Here is a tiny trained network, its code and every weight. The questions are about switching its units off for an input and a target symbol, where a switched-off unit gives its printed mean instead of its output.

import numpy as np


def w(rows, s, z=0):
    codes = np.array(rows[::2]) - 128.0
    scale = np.full(codes.shape[1], s)
    scale[-1] = z or s
    return codes * scale


def f(y):
    return y / 2 * (1 + np.tanh(0.7978845608 * (y + 0.044715 * y**3)))


def softmax(a):
    e = np.exp(a - a.max(-1, keepdims=True))
    return e / e.sum(-1, keepdims=True)


def log_softmax(a):
    a = a - a.max(-1, keepdims=True)
    return a - np.log(np.exp(a).sum(-1, keepdims=True))


def net(x, mask):
    ids = ['γδεθλσφψω'.index(c) for c in x.split()]
    T = len(ids)
    res = E[ids] + P[:T]
    u = 0
    for l in range(2):
        q, k, v = (res @ M[l].T for M in (Q, K, V))
        z = softmax(np.where(np.tri(T) > 0, q @ k.T / 3**0.5, -1e9)) @ v
        res = res + np.where(mask[u], z, O[l][:, -1]) @ O[l][:, :-1]
        u += 1
        y = f(res @ A[l][:, :-1].T + A[l][:, -1])
        res = res + np.where(mask[u : u + 12], y, B[l][:, -1]) @ B[l][:, :-1]
        u += 12
    return log_softmax(res[-1] @ U[:, :-1].T + U[:, -1])


Q, K, V, O, A, B = {}, {}, {}, {}, {}, {}
E = w([
[145,133,251],'γ',
[155,143,214],'δ',
[162,134,200],'ε',
[167,156,152],'θ',
[48,10,142],'λ',
[159,195,33],'σ',
[185,140,98],'φ',
[89,236,249],'ψ',
[216,99,75],'ω',
],0.018)
P = w([
[254,108,133],'0',
[244,113,113],'1',
[226,123,104],'2',
[196,133,101],'3',
[177,131,99],'4',
[156,126,100],'5',
[130,119,101],'6',
[106,132,111],'7',
[75,123,146],'8',
],0.0043)
Q[0] = w([
[234,114,128],'0.h1',
[72,254,50],'0.h1',
[85,142,65],'0.h1',
],0.0072)
K[0] = w([
[136,55,39],'0.h1',
[228,253,123],'0.h1',
[184,74,145],'0.h1',
],0.0058)
V[0] = w([
[133,2,181],'0.h1',
[142,144,62],'0.h1',
[7,39,123],'0.h1',
],0.0047)
O[0] = w([
[110,144,120,129],'0.h1',
[127,173,111,114],'0.h1',
[2,114,229,3],'0.h1',
],0.0072,0.0047)
A[0] = w([
[143,39,189,189],'0.n1',
[150,1,66,172],'0.n2',
[153,100,169,121],'0.n3',
[169,157,178,202],'0.n4',
[179,29,145,188],'0.n5',
[82,199,137,255],'0.n6',
[156,163,205,202],'0.n7',
[71,16,35,104],'0.n8',
[133,190,158,33],'0.n9',
[198,82,44,213],'0.n10',
[178,87,61,126],'0.n11',
[37,171,129,78],'0.n12',
],0.012,0.0044)
B[0] = w([
[149,152,34,161],'0.n1',
[96,148,173,158],'0.n2',
[145,131,99,151],'0.n3',
[172,141,116,227],'0.n4',
[109,187,108,187],'0.n5',
[162,94,197,153],'0.n6',
[209,92,113,221],'0.n7',
[87,86,157,138],'0.n8',
[126,65,159,141],'0.n9',
[134,198,168,248],'0.n10',
[151,200,227,191],'0.n11',
[135,173,254,130],'0.n12',
],0.0075,0.011)
Q[1] = w([
[252,185,208],'1.h1',
[46,151,177],'1.h1',
[155,171,86],'1.h1',
],0.017)
K[1] = w([
[45,124,155],'1.h1',
[249,149,152],'1.h1',
[51,99,157],'1.h1',
],0.014)
V[1] = w([
[182,133,169],'1.h1',
[142,147,5],'1.h1',
[113,223,178],'1.h1',
],0.013)
O[1] = w([
[148,158,154,217],'1.h1',
[183,169,6,80],'1.h1',
[48,197,134,251],'1.h1',
],0.015,0.023)
A[1] = w([
[140,162,123,94],'1.n1',
[36,113,88,101],'1.n2',
[82,60,102,131],'1.n3',
[244,76,151,51],'1.n4',
[73,55,179,182],'1.n5',
[104,139,121,2],'1.n6',
[58,212,72,72],'1.n7',
[147,98,159,132],'1.n8',
[95,157,12,187],'1.n9',
[55,69,186,49],'1.n10',
[34,87,82,150],'1.n11',
[94,163,185,122],'1.n12',
],0.011,0.0053)
B[1] = w([
[193,94,95,163],'1.n1',
[197,40,145,137],'1.n2',
[88,67,167,131],'1.n3',
[70,83,84,142],'1.n4',
[125,205,110,165],'1.n5',
[157,126,121,137],'1.n6',
[86,132,106,228],'1.n7',
[140,183,69,141],'1.n8',
[116,1,24,136],'1.n9',
[136,145,59,175],'1.n10',
[191,157,102,131],'1.n11',
[177,4,115,254],'1.n12',
],0.0087,0.038)
U = w([
[218,75,193,132],'γ',
[60,223,151,255],'δ',
[101,184,78,125],'ε',
[87,70,172,96],'θ',
[213,141,95,76],'λ',
[173,44,111,40],'σ',
[211,93,115,70],'φ',
[163,109,130,115],'ψ',
[204,255,144,207],'ω',
],0.0098,0.0051)

Each question gives the input, a string of symbols that net reads in full, and the target symbol t.
The units are the heads (3 rows each of Q, K, V and O) and the neurons (one row each of A and B). Each row of codes is followed by its name. A weight is (code - 128) times the scale printed after its matrix; where a second scale follows, it is the last column's (O, A, B and U).
mask holds one flag per unit, layer by layer, with each layer's heads first. A switched-off unit (its flag False) gives its mean, the last column of its rows in O or B, instead of its output. The means were averaged over made-up inputs and are rounded, as every weight is.
A unit's drop is (log p(t) with every unit on - log p(t) with that unit switched off) / (log p(t) with every unit on - log p(t) with every unit switched off).
The circuit of an input: a set's keep is (log p(t) with only the set's units on - log p(t) with every unit switched off) / (log p(t) with every unit on - log p(t) with every unit switched off). Starting from the 12 units with the biggest drops (on a tie, the unit counted first), units are removed one at a time, each time the one whose removal leaves the highest keep (on an exact tie, the one counted first), for as long as the keep stays at least 0.8.
circuit, biggest first: the units of the circuit, biggest drop first
k most important neurons: the k neurons with the biggest drops, biggest first
top k neurons in layer l: the k neurons of layer l with the biggest drops, biggest first
input ω ε ψ ε ε, target γ: most important neuron -> 0.n11
input θ ψ ω θ ω δ ω θ ε, target θ: circuit, biggest first -> 1.h1, 1.n12
input θ θ φ γ φ δ, target δ: 4 most important neurons -> 0.n7, 0.n4, 0.n11, 0.n2
input φ θ ψ φ, target γ: top 2 neurons in layer 1 -> 1.n12, 1.n5
input θ δ δ, target ω: 4 most important neurons -> 1.n12, 0.n7, 0.n4, 0.n1
input ε ε φ ψ ε δ, target γ: circuit, biggest first -> 0.n10, 1.h1, 1.n7, 0.n7
input ε δ γ, target λ: top 2 neurons in layer 0 -> 0.n11, 0.n1
input γ γ δ, target φ: top 2 neurons in layer 0 -> 0.n11, 0.n10
input ψ δ θ δ ω φ ψ, target θ: circuit, biggest first -> 1.h1, 0.n10, 0.n6
input γ θ δ φ γ ψ λ, target σ: circuit, biggest first -> 0.n1, 1.h1
input ε δ θ σ, target ε: top 2 neurons in layer 1 -> 1.n9, 1.n7
input δ ε δ δ γ, target φ: 3 most important neurons -> 0.n10, 0.n11, 1.n12
input ψ ε θ θ, target ω: circuit, biggest first -> 0.n4, 0.n7, 1.h1, 1.n12
input ψ φ γ γ ψ ε, target γ: top neuron in layer 0 -> 0.n7
input ψ θ θ ψ θ δ, target γ: 4 most important neurons -> 0.n9, 0.n1, 1.n5, 1.n7
input θ ω φ θ θ ε ε, target ω: 2 most important neurons -> 1.n12, 0.n11
input θ ψ δ θ σ σ ψ δ θ, target γ: 2 most important neurons -> 0.n1, 0.n9
input θ ω γ, target θ: top 2 neurons in layer 0 -> 0.n7, 0.n2
input ψ θ θ γ, target ω: 4 most important neurons -> 1.n12, 0.n6, 0.n4, 0.n7
input ε φ φ λ, target σ: circuit, biggest first -> 1.h1
